Here is a tiny trained network, its code and every weight. The questions are about switching its units off for an input and a class, where a switched-off unit gives its printed mean instead of its output.

import numpy as np


def w(rows, s, z=0):
    codes = np.array(rows[::2]) - 128.0
    scale = np.full(codes.shape[1], s)
    scale[-1] = z or s
    return codes * scale


def norm(h):
    return h / np.sqrt((h * h).mean(-1, keepdims=True) + 1e-5)


def f(y):
    return np.maximum(y, 0)


def log_softmax(a):
    a = a - a.max(-1, keepdims=True)
    return a - np.log(np.exp(a).sum(-1, keepdims=True))


def net(x, mask):
    res = np.array(x, float).reshape(1, 4) / 4 @ E
    u = 0
    for l in range(3):
        y = f(norm(res) @ A[l][:, :-1].T + A[l][:, -1])
        res = res + np.where(mask[u : u + 8], y, B[l][:, -1]) @ B[l][:, :-1]
        u += 8
    return log_softmax(norm(res)[-1] @ U[:, :-1].T + U[:, -1])


A, B = {}, {}
E = w([
[87,46,170,103,253],'x0',
[60,165,56,214,119],'x1',
[147,114,141,240,211],'x2',
[129,131,130,127,130],'x3',
],0.0053)
A[0] = w([
[27,110,179,70,142,77],'0.n0',
[188,100,116,178,147,45],'0.n1',
[9,73,130,48,250,166],'0.n2',
[254,114,185,85,145,221],'0.n3',
[110,84,67,27,85,180],'0.n4',
[55,93,91,109,123,4],'0.n5',
[53,175,77,97,174,45],'0.n6',
[132,131,135,176,160,56],'0.n7',
],0.0063,0.0036)
B[0] = w([
[153,167,127,79,106,168],'0.n0',
[113,130,88,46,107,152],'0.n1',
[33,95,123,43,187,239],'0.n2',
[255,168,205,120,131,255],'0.n3',
[44,239,197,93,132,217],'0.n4',
[54,71,180,128,45,139],'0.n5',
[97,53,193,141,54,147],'0.n6',
[113,215,160,158,150,147],'0.n7',
],0.0091,0.0055)
A[1] = w([
[45,81,93,77,204,30],'1.n0',
[91,40,69,84,28,65],'1.n1',
[231,68,130,238,117,8],'1.n2',
[131,53,124,2,238,50],'1.n3',
[221,174,194,107,110,190],'1.n4',
[106,139,11,109,162,55],'1.n5',
[72,166,34,132,135,161],'1.n6',
[108,74,66,90,72,43],'1.n7',
],0.0085,0.0016)
B[1] = w([
[156,41,102,81,125,186],'1.n0',
[80,177,183,106,126,144],'1.n1',
[163,193,54,160,251,171],'1.n2',
[168,203,190,200,138,218],'1.n3',
[118,58,81,103,146,254],'1.n4',
[145,91,99,100,121,141],'1.n5',
[101,144,165,174,93,175],'1.n6',
[81,147,156,107,122,135],'1.n7',
],0.015,0.0075)
A[2] = w([
[169,26,137,229,190,42],'2.n0',
[157,45,143,68,150,84],'2.n1',
[216,111,122,248,139,189],'2.n2',
[192,100,90,58,73,74],'2.n3',
[110,200,144,191,207,185],'2.n4',
[103,219,165,101,129,2],'2.n5',
[32,91,78,99,192,95],'2.n6',
[136,114,24,39,175,52],'2.n7',
],0.011,0.0017)
B[2] = w([
[178,44,147,197,34,237],'2.n0',
[87,201,64,143,100,232],'2.n1',
[55,89,140,142,254,251],'2.n2',
[76,109,100,97,102,199],'2.n3',
[124,180,94,77,89,253],'2.n4',
[184,117,101,192,134,209],'2.n5',
[117,85,162,94,92,175],'2.n6',
[210,105,94,73,117,223],'2.n7',
],0.017,0.0061)
U = w([
[128,138,38,46,76,173],'0',
[176,228,186,71,191,115],'1',
[199,56,34,111,201,62],'2',
[165,94,213,185,246,7],'3',
[91,228,96,177,51,58],'4',
[48,124,202,74,96,193],'5',
[64,181,62,181,219,243],'6',
[118,32,147,180,96,145],'7',
],0.014,0.0019)

Each question gives the input, the list of numbers given to net, and the class t.
The units are the neurons (one row each of A and B). Each row of codes is followed by its name. A weight is (code - 128) times the scale printed after its matrix; where a second scale follows, it is the last column's (A, B and U).
mask holds one flag per neuron, layer by layer. A switched-off neuron (its flag False) gives its mean, the last column of its row in B, instead of its output. The means were averaged over made-up inputs and are rounded, as every weight is.
A unit's drop is (log p(t) with every unit on - log p(t) with that unit switched off) / (log p(t) with every unit on - log p(t) with every unit switched off).
The circuit of an input: a set's keep is (log p(t) with only the set's units on - log p(t) with every unit switched off) / (log p(t) with every unit on - log p(t) with every unit switched off). Starting from the 12 units with the biggest drops (on a tie, the unit counted first), units are removed one at a time, each time the one whose removal leaves the highest keep (on an exact tie, the one counted first), for as long as the keep stays at least 0.8.
units of the circuit, in order: the units of the circuit, biggest drop first
unit that matters most: the unit with the biggest drop
k most important neurons: the k neurons with the biggest drops, biggest first
k most important neurons of layer l: the k neurons of layer l with the biggest drops, biggest first
input [8,5,2,-5], class 7: units of the circuit, in order : [2.n0]
input [-1,3,0,8], class 4: 2 most important neurons of layer 0 : [0.n3 0.n2]
input [-4,1,4,5], class 6: 2 most important neurons : [0.n3 1.n4]
input [1,-2,3,0], class 3: 2 most important neurons : [1.n3 0.n4]
input [-6,2,-4,7], class 4: 2 most important neurons of layer 2 : [2.n2 2.n0]
input [-4,2,-8,7], class 4: 2 most important neurons : [0.n3 2.n2]
input [1,0,-6,2], class 1: 2 most important neurons of layer 2 : [2.n0 2.n1]
input [7,0,2,1], class 3: 3 most important neurons : [1.n3 1.n4 0.n4]
input [7,-4,0,-3], class 1: units of the circuit, in order : [1.n3 2.n4]
input [-1,6,-7,4], class 4: 2 most important neurons : [0.n2 1.n4]
input [2,0,4,1], class 3: 3 most important neurons : [1.n3 1.n4 2.n2]
input [-7,5,3,5], class 6: 2 most important neurons of layer 0 : [0.n2 0.n4]
input [-1,2,-2,-7], class 4: units of the circuit, in order : [0.n3 1.n4]
input [1,8,5,-1], class 7: 2 most important neurons of layer 0 : [0.n3 0.n4]
input [4,-7,-4,6], class 1: unit that matters most : 1.n3
input [-4,7,-2,2], class 4: 3 most important neurons : [0.n3 2.n2 1.n4]
input [3,-2,5,2], class 3: 2 most important neurons of layer 2 : [2.n2 2.n0]
input [6,1,3,6], class 7: 2 most important neurons : [1.n0 2.n0]
input [1,7,-8,0], class 5: 2 most important neurons : [1.n3 0.n3]
input [1,0,4,4], class 3: 3 most important neurons of layer 1 : [1.n3 1.n4 1.n0]
input [4,-6,4,3], class 3: units of the circuit, in order : [1.n3]
input [5,-5,2,-6], class 3: 2 most important neurons : [1.n3 0.n4]
input [0,8,-7,-4], class 4: 2 most important neurons of layer 2 : [2.n2 2.n5]
